z745: [-0.31 -4.62  0.17 -8.43 -2.87  0.06  3.68 -2.66 -0.42  2.93 -9.12  7.59
  1.19 -4.59  0.87  7.63  8.42  2.91 -1.59  3.56  4.15 -6.23  4.90  2.10
  8.20  5.57 -4.26 -8.67  3.74  5.73 -5.63]
z288: [ 8.20  2.91  3.56 -4.59  0.87 -2.66 -4.26 -1.59  0.17 -0.31  5.57 -5.62
 -0.42 -4.62  4.15 -6.23  8.42 -8.67  7.63  4.89  1.19 -8.43  7.59  3.74
 -2.87  0.06  3.68  2.10  2.93 -9.12  5.73]
z493: [ 0.17 -8.43  3.74  0.87  4.15 -4.62 -2.87  2.93  7.59  1.19 -4.26  4.90
 -0.31  2.91 -4.59  8.42 -2.66 -0.42  0.06  2.10  5.57  7.63  3.68 -8.67
 -9.12 -1.59 -5.62  8.20 -6.23  3.56  5.73]
order: [-9.12 -2.66  5.73  7.59  0.17  1.19  2.91  3.68  3.56  8.20 -0.42 -2.87
  8.42  2.10 -5.63  3.74 -6.23 -0.31  5.57 -1.59 -8.67  0.87 -8.43  4.15
 -4.59  4.90  7.63 -4.62  0.06 -4.26  2.93]  z745
order: [ 5.73  3.56 -6.23  8.20 -5.62 -1.59 -9.12 -8.67  3.68  7.63  5.57  2.10
  0.06 -0.42 -2.66  8.42 -4.59  2.91 -0.31  4.90 -4.26  1.19  7.59  2.93
 -2.87 -4.62  4.15  0.87  3.74 -8.43  0.17]  z493
order: [-2.87 -0.31  3.68  8.42  2.10  2.91 -1.59 -8.43  0.17  4.15  3.56 -4.59
  8.20 -8.67 -0.42  5.73  0.06  4.90  2.93  7.59 -6.23  5.57  7.63  0.87
  1.19  3.74 -4.62 -4.26 -5.63 -2.66 -9.12]  z745
order: [ 3.56  7.59  8.20 -4.62 -8.67  2.93  5.57 -1.59 -4.59  0.06 -9.12  3.68
 -0.31  2.91  0.87  3.74  2.10 -2.66 -8.43 -0.42  1.19  5.73 -4.26  0.17
  7.63 -6.23  4.89 -2.87  4.15  8.42 -5.62]  z288

z186: [-3.49 -3.91 -3.64 -9.19 -7.90]
z310: [ 2.56 -7.41  2.09  3.75 -5.29]
z314: [ 2.56  3.77  2.09 -5.29 -7.41]
z611: [ 2.09  2.56 -7.41  3.76 -5.27]
z644: [-5.29  3.76  2.09 -7.41  2.56]
order: [-7.41  2.56  3.77  2.09 -5.29]  z314
order: [ 2.56 -7.41  2.09  3.76 -5.29]  z644
order: [-7.41  2.56 -5.29  3.76  2.09]  z644
order: [ 3.75 -5.29  2.56 -7.41  2.09]  z310
order: [-9.19 -7.90 -3.49 -3.91 -3.64]  z186
order: [-5.29  2.09  3.76  2.56 -7.41]  z644

z289: [-2.36  1.94 -1.05 -0.33 -1.78 -2.04  0.18 -2.40  1.11 -2.28  1.02  0.41
  4.08 -2.57 -0.64  0.60  1.37 -2.07  0.79  0.59 -1.00 -6.83 -0.87  0.49
  0.60  4.69 -2.26  2.02 -3.95  0.33  2.28 -2.26  9.93  1.98 -3.29  1.59
 -1.53  0.79 -0.04]
z880: [ 1.17  0.00 -0.20 -2.19  0.27 -4.75 -1.62 -0.54 -0.62  1.44  0.78  1.08
  0.25 -0.18 -0.40  2.38 -0.28 -0.95  0.26 -1.15  2.71  3.80  0.48  0.23
 -0.30 -1.49 -0.38 -0.64 -0.14 -3.55 -1.72 -0.26  0.52 -1.06  1.03 -0.49
 -2.45 -0.64 -1.88]
z217: [-3.95  1.59  0.79 -6.83  4.08 -0.64 -1.05 -0.04  1.37 -0.33 -2.26  0.60
  1.98  1.02  0.49 -2.57 -1.00  9.93 -2.07 -2.04  0.60  0.79 -1.78  0.34
  0.41  0.59 -1.53  4.69 -2.26  2.28 -3.29  2.02  0.18 -2.40 -2.28  1.94
 -0.87 -2.36  1.11]
z107: [ 0.00 -1.15  0.26  3.80 -3.55 -0.64  1.03 -0.26  2.38 -1.06 -1.49 -0.62
 -0.95 -0.28 -0.54  0.48  1.44  2.71 -0.18 -4.74 -0.49  0.78 -2.19  0.52
 -1.88 -0.14  0.23 -1.72  1.17  1.08 -0.40 -0.64 -0.20 -1.62  0.27 -0.30
 -2.45  0.25 -0.38]
z729: [-1.00  0.34  0.18  2.02  4.08  0.59  1.98 -1.53 -2.26  0.60 -2.40  2.28
 -0.01  0.49 -2.07 -6.83 -0.04  0.60 -0.87 -3.29 -2.26 -0.63 -3.95 -2.36
  4.69 -1.05  0.41  1.37  1.02  1.94  9.93  1.59 -0.33 -2.28 -2.04  0.79
 -1.78 -0.02 -0.01]
z722: [-3.87  1.56  0.75 -6.62  3.98 -0.64 -0.98 -0.04 -0.29 -0.23 -0.15  0.58
  1.95  1.00  0.57 -2.48 -0.93  9.46 -1.97 -1.88  0.56  0.76  5.09  0.36
  0.51  0.58 -1.55  4.55 -2.13  2.15 -3.08  1.94  0.22 -2.25 -2.18  1.88
 -0.77 -2.19  1.07]
z794: [ 0.18 -0.85  0.10  3.22 -2.97 -0.64  0.73 -0.30  0.08 -0.93 -3.12 -0.46
 -0.64 -0.21 -0.61  0.50  1.16  3.31 -0.06 -4.03 -0.48  0.62 -8.34  0.44
 -1.62 -0.30  0.27 -1.61  0.85  0.93 -0.39 -0.53 -0.16 -1.38  0.37 -0.34
 -2.03  0.04 -0.29]
z778: [-3.95  1.59  0.79 -6.83  4.08 -0.64 -1.05 -0.04  1.37 -0.33 -2.26  0.60
  1.98  1.02  0.49 -0.01 -1.00  9.93 -2.07 -2.04  0.60 -0.01 -1.78  0.34
  0.41  0.59 -1.53  4.69 -2.26  2.28 -3.29  2.02  0.18 -2.40 -2.28  1.94
 -0.87 -2.36 -0.02]
z690: [-0.83 -2.18  1.02  5.47 -5.05 -0.64  2.14 -0.06 -0.56 -1.93  1.33 -1.31
 -2.15 -0.44  0.10  0.22  2.33 -1.18 -0.49 -7.00 -0.12  1.46 -4.35  1.13
 -2.20  0.78 -0.16 -1.47  2.49  1.40 -0.19 -1.26 -0.31 -2.26 -0.11  0.11
 -3.77  1.66 -0.86]
order: [-0.02 -3.95  1.59  0.79 -6.83  4.08 -0.64 -1.05 -0.04  1.37 -0.33 -2.26
  0.60  1.98  1.02  0.49 -0.01 -1.00  9.93 -2.07 -2.04  0.60 -0.01 -1.78
  0.34  0.41  0.59 -1.53  4.69 -2.26  2.28 -3.29  2.02  0.18 -2.40 -2.28
  1.94 -0.87 -2.36]  z778
order: [-3.29  0.33  1.11 -1.00  0.59 -3.95  0.18  0.79 -2.26 -0.87 -2.40 -1.53
  1.98 -0.04  1.02  0.60  0.79  2.02  2.28 -2.07  0.60 -0.64 -1.78  0.41
  0.49 -2.57 -0.33  1.94 -2.04  9.93 -2.26  1.59  4.69 -6.83 -1.05  1.37
 -2.36 -2.28  4.08]  z289
order: [-0.26  2.38 -1.06 -1.49 -0.62 -0.95 -0.28 -0.54  0.48  1.44  2.71 -0.18
 -4.74 -0.49  0.78 -2.19  0.52 -1.88 -0.14  0.23 -1.72  1.17  1.08 -0.40
 -0.64 -0.20 -1.62  0.27 -0.30 -2.45  0.25 -0.38  0.00 -1.15  0.26  3.80
 -3.55 -0.64  1.03]  z107
order: [-6.83 -3.95 -3.29 -2.57 -2.40 -2.36 -2.28 -2.26 -2.26 -2.07 -2.04 -1.78
 -1.53 -1.05 -1.00 -0.87 -0.64 -0.33 -0.04  0.18  0.34  0.41  0.49  0.59
  0.60  0.60  0.79  0.79  1.02  1.11  1.37  1.59  1.94  1.98  2.02  2.28
  4.08  4.69  9.93]  z217

